Here is a tiny trained network, its code and every weight. The questions are about switching its units off for an input and a class, where a switched-off unit gives its printed mean instead of its output.

import numpy as np


def w(rows, s, z=0):
    codes = np.array(rows[::2]) - 128.0
    scale = np.full(codes.shape[1], s)
    scale[-1] = z or s
    return codes * scale


def f(y):
    return y / 2 * (1 + np.tanh(0.7978845608 * (y + 0.044715 * y**3)))


def log_softmax(a):
    a = a - a.max(-1, keepdims=True)
    return a - np.log(np.exp(a).sum(-1, keepdims=True))


def net(x, mask):
    res = np.array(x, float).reshape(1, 5) / 4 @ E
    y = f(res @ A[0][:, :-1].T + A[0][:, -1])
    res = res + np.where(mask, y, B[0][:, -1]) @ B[0][:, :-1]
    return log_softmax(res[-1] @ U[:, :-1].T + U[:, -1])


A, B = {}, {}
E = w([
[20,107,187,102],'x0',
[127,128,128,127],'x1',
[169,92,206,90],'x2',
[146,9,99,183],'x3',
[128,127,127,128],'x4',
],0.012)
A[0] = w([
[55,67,177,116,3],'neuron 0',
[207,76,89,177,83],'neuron 1',
[114,137,180,80,43],'neuron 2',
[65,149,62,144,91],'neuron 3',
[81,146,3,163,155],'neuron 4',
[7,215,147,112,122],'neuron 5',
[165,245,175,73,97],'neuron 6',
[146,148,102,124,131],'neuron 7',
[191,197,74,153,73],'neuron 8',
[12,78,184,98,91],'neuron 9',
[85,45,92,172,5],'neuron 10',
],0.019,0.013)
B[0] = w([
[211,70,34,153,172],'neuron 0',
[127,24,103,80,197],'neuron 1',
[77,161,179,90,152],'neuron 2',
[120,50,149,72,182],'neuron 3',
[172,188,90,201,237],'neuron 4',
[71,92,213,30,249],'neuron 5',
[190,141,44,230,225],'neuron 6',
[124,141,137,166,150],'neuron 7',
[96,198,168,152,192],'neuron 8',
[137,194,110,201,231],'neuron 9',
[113,252,165,159,177],'neuron 10',
],0.025,0.02)
U = w([
[132,242,137,137,197],'0',
[218,111,36,150,162],'1',
[107,30,164,2,3],'2',
],0.009,0.003)

Each question gives the input, the list of numbers given to net, and the class t.
The units are the neurons (one row each of A and B). Each row of codes is followed by its name. A weight is (code - 128) times the scale printed after its matrix; where a second scale follows, it is the last column's (A, B and U).
mask holds one flag per neuron, in row order. A switched-off neuron (its flag False) gives its mean, the last column of its row in B, instead of its output. The means were averaged over made-up inputs and are rounded, as every weight is.
A unit's drop is (log p(t) with every unit on - log p(t) with that unit switched off) / (log p(t) with every unit on - log p(t) with every unit switched off).
The circuit of an input: a set's keep is (log p(t) with only the set's units on - log p(t) with every unit switched off) / (log p(t) with every unit on - log p(t) with every unit switched off). Starting from all 11 units, units are removed one at a time, each time the one whose removal leaves the highest keep (on an exact tie, the one counted first), for as long as the keep stays at least 0.8.
circuit, biggest first: the units of the circuit, biggest drop first
k most important neurons: the k neurons with the biggest drops, biggest first
drop when u is switched off: that unit's drop, to one decimal
input [-6,0,2,-7,-6], class 1: circuit, biggest first => neuron 6
input [-1,6,1,8,5], class 2: 4 most important neurons => neuron 1; neuron 6; neuron 9; neuron 4
input [5,6,3,3,-2], class 1: 3 most important neurons => neuron 0; neuron 5; neuron 8
input [2,7,4,2,-5], class 1: 4 most important neurons => neuron 5; neuron 10; neuron 8; neuron 2
input [8,-8,-2,0,6], class 2: 3 most important neurons => neuron 5; neuron 4; neuron 6
input [2,1,-5,8,-2], class 0: 2 most important neurons => neuron 10; neuron 6
input [-2,1,6,3,0], class 2: 3 most important neurons => neuron 6; neuron 4; neuron 9
input [6,-6,-1,-2,2], class 2: 2 most important neurons => neuron 5; neuron 4
input [2,-7,-8,6,-7], class 0: 3 most important neurons => neuron 10; neuron 6; neuron 0
input [-4,2,4,4,8], class 2: 2 most important neurons => neuron 6; neuron 4
input [0,0,4,-3,4], class 1: 2 most important neurons => neuron 8; neuron 10
input [-8,1,7,3,-4], class 2: drop when neuron 6 is switched off => 0.1
input [-1,4,8,-1,2], class 1: drop when neuron 0 is switched off => -0.1
input [8,6,-3,-1,-3], class 2: circuit, biggest first => neuron 5
input [4,-8,-5,-2,3], class 2: drop when neuron 5 is switched off => 0.3
